Below are the code and all the weights of a small trained network. Each question names an input and a target symbol and asks about switching units off, where a switched-off unit gives its printed mean instead of its output.

import numpy as np


def w(rows, s, z=0):
    codes = np.array(rows[::2]) - 128.0
    scale = np.full(codes.shape[1], s)
    scale[-1] = z or s
    return codes * scale


def f(y):
    return y / 2 * (1 + np.tanh(0.7978845608 * (y + 0.044715 * y**3)))


def softmax(a):
    e = np.exp(a - a.max(-1, keepdims=True))
    return e / e.sum(-1, keepdims=True)


def log_softmax(a):
    a = a - a.max(-1, keepdims=True)
    return a - np.log(np.exp(a).sum(-1, keepdims=True))


def net(x, mask):
    ids = ['ΞΠΨΩγθτ'.index(c) for c in x.split()]
    T = len(ids)
    res = E[ids] + P[:T]
    u = 0
    for l in range(3):
        q, k, v = (res @ M[l].T for M in (Q, K, V))
        z = softmax(np.where(np.tri(T) > 0, q @ k.T / 2**0.5, -1e9)) @ v
        res = res + np.where(mask[u], z, O[l][:, -1]) @ O[l][:, :-1]
        u += 1
        y = f(res @ A[l][:, :-1].T + A[l][:, -1])
        res = res + np.where(mask[u : u + 8], y, B[l][:, -1]) @ B[l][:, :-1]
        u += 8
    return log_softmax(res[-1] @ U[:, :-1].T + U[:, -1])


Q, K, V, O, A, B = {}, {}, {}, {}, {}, {}
E = w([
[167,156,131,51,72,141,157,94,156,247,156,97],'Ξ',
[88,153,185,199,231,143,155,96,114,161,103,115],'Π',
[67,184,36,114,126,190,133,129,62,130,175,111],'Ψ',
[187,60,181,122,153,39,112,64,187,158,125,190],'Ω',
[164,134,111,194,92,79,76,133,220,106,145,161],'γ',
[180,188,75,172,123,207,149,141,159,91,128,185],'θ',
[139,70,112,131,143,1,68,90,88,124,133,77],'τ',
],0.016)
P = w([
[187,122,138,178,144,170,97,126,110,107,224,96],'0',
[155,160,146,49,64,127,144,159,163,118,105,162],'1',
[129,216,95,41,142,104,178,103,199,105,170,148],'2',
[180,141,127,37,188,148,161,213,172,87,202,98],'3',
[121,76,148,131,78,171,125,171,97,132,85,120],'4',
[96,186,162,65,57,82,179,126,143,98,89,151],'5',
[84,191,67,28,225,81,170,114,197,98,125,69],'6',
[179,47,105,151,130,211,92,197,93,176,131,141],'7',
[138,109,196,97,9,163,129,177,97,144,64,168],'8',
[108,182,138,96,101,59,158,92,150,85,98,150],'9',
[150,98,118,125,189,149,115,143,131,149,195,158],'10',
[188,67,166,136,96,175,114,194,90,134,104,162],'11',
],0.014)
Q[0] = w([
[106,207,133,139,89,73,177,61,181,81,188,153],'0.h0',
[117,130,51,152,249,107,71,114,163,123,205,129],'0.h0',
],0.014)
K[0] = w([
[113,162,46,121,216,104,135,57,182,125,153,62],'0.h0',
[155,41,117,123,161,159,115,248,147,169,121,95],'0.h0',
],0.012)
V[0] = w([
[83,109,130,191,50,139,113,163,234,99,149,87],'0.h0',
[150,105,119,148,132,138,119,148,112,2,103,187],'0.h0',
],0.0051)
O[0] = w([
[54,217,139,102,177,96,49,128,116,214,165,176,115],'0.h0',
[170,178,49,209,86,63,165,2,118,133,110,139,2],'0.h0',
],0.0079,0.00091)
A[0] = w([
[157,124,114,99,123,71,93,159,57,101,123,106,99],'0.n0',
[218,126,139,94,160,115,200,148,102,177,193,133,253],'0.n1',
[201,155,171,99,101,148,115,173,152,75,116,113,97],'0.n2',
[118,131,147,142,173,144,161,112,163,174,110,135,114],'0.n3',
[124,133,124,87,118,130,91,163,206,194,169,128,13],'0.n4',
[140,158,101,80,153,106,148,158,181,175,61,99,193],'0.n5',
[155,123,117,148,130,99,188,116,2,113,115,146,96],'0.n6',
[128,119,96,130,131,123,109,153,174,124,32,238,43],'0.n7',
],0.0071,0.004)
B[0] = w([
[30,156,64,61,102,209,130,70,105,174,160,181,169],'0.n0',
[100,101,139,209,104,153,76,107,229,52,199,112,254],'0.n1',
[89,158,111,103,152,140,169,19,140,216,188,158,166],'0.n2',
[175,103,206,212,90,81,184,164,92,62,129,144,140],'0.n3',
[174,86,157,195,120,121,177,101,99,54,107,117,159],'0.n4',
[123,130,96,128,86,131,140,150,169,28,134,251,199],'0.n5',
[107,117,47,162,102,119,177,114,80,165,162,116,141],'0.n6',
[133,83,194,73,2,189,202,96,194,141,186,88,151],'0.n7',
],0.0062)
Q[1] = w([
[67,96,202,86,156,162,86,178,92,160,185,122],'1.h0',
[182,124,159,147,49,192,57,77,229,43,189,254],'1.h0',
],0.0077)
K[1] = w([
[109,95,128,156,58,110,177,134,107,200,64,125],'1.h0',
[121,150,183,253,129,175,56,6,137,168,238,46],'1.h0',
],0.0059)
V[1] = w([
[121,233,106,223,116,40,22,166,82,82,100,227],'1.h0',
[23,193,214,187,4,66,100,209,109,155,123,65],'1.h0',
],0.0038)
O[1] = w([
[86,88,92,137,177,116,184,140,217,254,141,46,253],'1.h0',
[166,125,159,46,196,187,62,116,152,130,110,113,57],'1.h0',
],0.0092,0.0021)
A[1] = w([
[124,117,124,71,113,173,165,132,116,147,109,187,82],'1.n0',
[193,59,110,101,123,137,157,171,188,92,176,121,51],'1.n1',
[94,140,150,90,145,99,168,133,77,109,114,110,131],'1.n2',
[210,116,113,151,102,149,110,86,83,19,83,135,114],'1.n3',
[41,253,152,160,172,95,74,89,37,173,129,197,102],'1.n4',
[66,79,164,42,228,122,117,230,79,147,111,126,54],'1.n5',
[152,164,141,70,144,105,108,190,124,160,42,111,2],'1.n6',
[139,79,85,152,156,159,113,107,155,140,92,243,117],'1.n7',
],0.0064,0.0082)
B[1] = w([
[134,101,98,145,133,141,153,154,167,144,127,51,125],'1.n0',
[98,215,87,186,136,41,69,68,114,168,77,125,251],'1.n1',
[100,132,151,104,108,126,72,192,193,111,63,80,139],'1.n2',
[33,117,208,72,157,158,120,201,171,218,221,175,208],'1.n3',
[138,121,91,145,185,85,121,232,163,203,122,136,181],'1.n4',
[47,135,247,120,49,167,113,165,105,82,208,178,134],'1.n5',
[55,170,141,232,117,73,237,43,97,95,144,113,105],'1.n6',
[95,168,247,142,18,122,155,77,141,128,191,2,183],'1.n7',
],0.0067,0.0032)
Q[2] = w([
[186,117,110,167,121,149,105,98,228,117,231,171],'2.h0',
[127,186,118,88,97,93,154,127,247,76,122,135],'2.h0',
],0.014)
K[2] = w([
[169,81,128,240,140,186,28,108,67,170,227,85],'2.h0',
[132,143,103,146,218,97,126,110,153,44,246,105],'2.h0',
],0.013)
V[2] = w([
[102,233,7,114,88,254,143,205,93,131,163,79],'2.h0',
[158,240,207,235,190,219,230,154,160,129,65,151],'2.h0',
],0.0058)
O[2] = w([
[8,255,170,159,66,150,101,116,71,119,70,71,3],'2.h0',
[75,58,82,202,166,224,86,77,155,132,127,231,29],'2.h0',
],0.0083,0.00068)
A[2] = w([
[30,110,119,159,153,145,134,85,120,165,139,201,52],'2.n0',
[159,155,82,165,143,97,187,55,119,181,83,93,147],'2.n1',
[132,74,115,121,152,206,64,105,162,91,89,210,2],'2.n2',
[108,185,171,120,98,149,68,108,110,71,76,77,20],'2.n3',
[255,104,122,62,184,160,109,142,153,113,128,155,15],'2.n4',
[82,128,160,90,108,156,223,58,185,153,169,119,114],'2.n5',
[130,120,71,162,137,136,130,103,149,172,90,141,26],'2.n6',
[94,45,98,115,160,160,147,146,88,58,73,55,125],'2.n7',
],0.0073,0.0071)
B[2] = w([
[184,124,95,195,41,105,94,146,140,69,82,32,248],'2.n0',
[96,118,159,77,69,188,109,219,48,163,122,177,193],'2.n1',
[197,193,141,50,165,140,182,50,109,121,52,134,222],'2.n2',
[158,55,153,116,187,127,232,34,171,204,182,179,191],'2.n3',
[2,153,101,204,33,148,207,171,49,95,136,114,185],'2.n4',
[132,91,93,141,190,118,52,181,3,159,90,105,254],'2.n5',
[132,134,173,51,120,104,109,145,107,107,112,112,169],'2.n6',
[118,119,177,116,153,169,151,86,111,94,134,130,151],'2.n7',
],0.0076,0.0066)
U = w([
[84,138,188,99,127,173,8,172,138,50,194,231,150],'Ξ',
[212,140,87,139,169,157,85,64,129,81,102,190,200],'Π',
[71,201,134,150,148,116,137,39,104,170,170,170,95],'Ψ',
[142,89,81,178,113,104,168,148,108,100,184,201,10],'Ω',
[138,152,53,152,251,108,44,182,157,253,136,199,252],'γ',
[68,172,96,212,109,111,30,147,107,90,98,133,68],'θ',
[214,212,139,110,123,78,116,162,101,94,157,59,114],'τ',
],0.0039,0.0029)

Each question gives the input, a string of symbols that net reads in full, and the target symbol t.
The units are the heads (2 rows each of Q, K, V and O) and the neurons (one row each of A and B). Each row of codes is followed by its name. A weight is (code - 128) times the scale printed after its matrix; where a second scale follows, it is the last column's (O, A, B and U).
mask holds one flag per unit, layer by layer, with each layer's heads first. A switched-off unit (its flag False) gives its mean, the last column of its rows in O or B, instead of its output. The means were averaged over made-up inputs and are rounded, as every weight is.
A unit's drop is (log p(t) with every unit on - log p(t) with that unit switched off) / (log p(t) with every unit on - log p(t) with every unit switched off).
The circuit of an input: a set's keep is (log p(t) with only the set's units on - log p(t) with every unit switched off) / (log p(t) with every unit on - log p(t) with every unit switched off). Starting from the 12 units with the biggest drops (on a tie, the unit counted first), units are removed one at a time, each time the one whose removal leaves the highest keep (on an exact tie, the one counted first), for as long as the keep stays at least 0.8.
circuit, biggest first: the units of the circuit, biggest drop first
top k neurons: the k neurons with the biggest drops, biggest first
top k neurons in layer l: the k neurons of layer l with the biggest drops, biggest first
drop when u is switched off: that unit's drop, to one decimal
input Π Ψ τ Π τ Ω τ τ Ψ τ Ξ γ, target Π: circuit, biggest first -> 2.h0, 2.n2
input Ξ θ θ θ τ Ψ θ Ψ Ψ τ θ γ, target Ξ: circuit, biggest first -> 1.h0, 1.n3
input Ω τ τ Ψ, target Ω: circuit, biggest first -> 2.h0, 2.n4
input γ Π τ τ Ω Ω Ω Ω τ, target Ω: circuit, biggest first -> 2.h0, 2.n4
input Ψ γ τ Π θ τ γ, target Ψ: circuit, biggest first -> 2.h0, 2.n3
input τ τ θ γ τ τ Ψ, target γ: circuit, biggest first -> 0.h0, 1.n4
input θ Ω Π τ τ Ξ θ τ τ Π, target θ: circuit, biggest first -> 2.h0, 2.n0, 0.n1
input θ θ Ψ, target θ: circuit, biggest first -> 2.h0, 2.n0
input Ψ τ Π Ψ Π Ξ τ τ, target Π: top 2 neurons -> 0.n1, 2.n2
input γ Ξ Ψ, target γ: circuit, biggest first -> 1.h0, 0.h0, 2.n5
input Ω θ Ξ γ τ Π Π τ θ, target Ω: circuit, biggest first -> 2.h0, 2.n4
input θ τ Ω γ Π Ψ Ω Ξ θ τ, target Ω: top 2 neurons -> 2.n4, 0.n1
input γ τ Ξ, target γ: circuit, biggest first -> 1.h0, 2.n5
input τ τ Ξ Π τ Ω, target τ: circuit, biggest first -> 2.h0
input γ Ψ Ξ τ Ω τ θ Ψ Ψ τ θ, target γ: circuit, biggest first -> 1.h0, 0.h0, 2.n5
input Ξ Ψ τ Ψ τ τ, target τ: circuit, biggest first -> 2.h0, 0.n1
input Ξ γ Ω Ξ Ω γ Ω γ τ Ψ Ω, target Ξ: top 2 neurons -> 0.n1, 1.n3
input θ τ θ Ω Ω Ω τ Π Ω Π θ, target θ: top neuron in layer 2 -> 2.n0
input Ψ γ θ Π Ψ γ Π Ξ, target Ψ: top 2 neurons -> 0.n5, 2.n3
input Ω τ Π, target Ω: top neuron -> 2.n4
input γ Ξ τ θ Ξ Π, target τ: top 2 neurons -> 0.n1, 1.n2
input Π γ τ Ω τ, target γ: drop when 0.h0 is switched off -> 0.7
input τ τ γ Ξ Ω Ψ θ, target τ: drop when 2.h0 is switched off -> 1.2
input Π τ Π τ Ψ Ψ Ψ Ω θ, target Π: drop when 2.h0 is switched off -> 1.2
input Ξ θ τ θ, target Ξ: drop when 1.h0 is switched off -> 1.2
input τ τ γ Ξ τ Ψ τ, target Ξ: top 2 neurons in layer 0 -> 0.n1, 0.n5
input τ Ξ Ψ Π, target τ: top neuron in layer 0 -> 0.n0
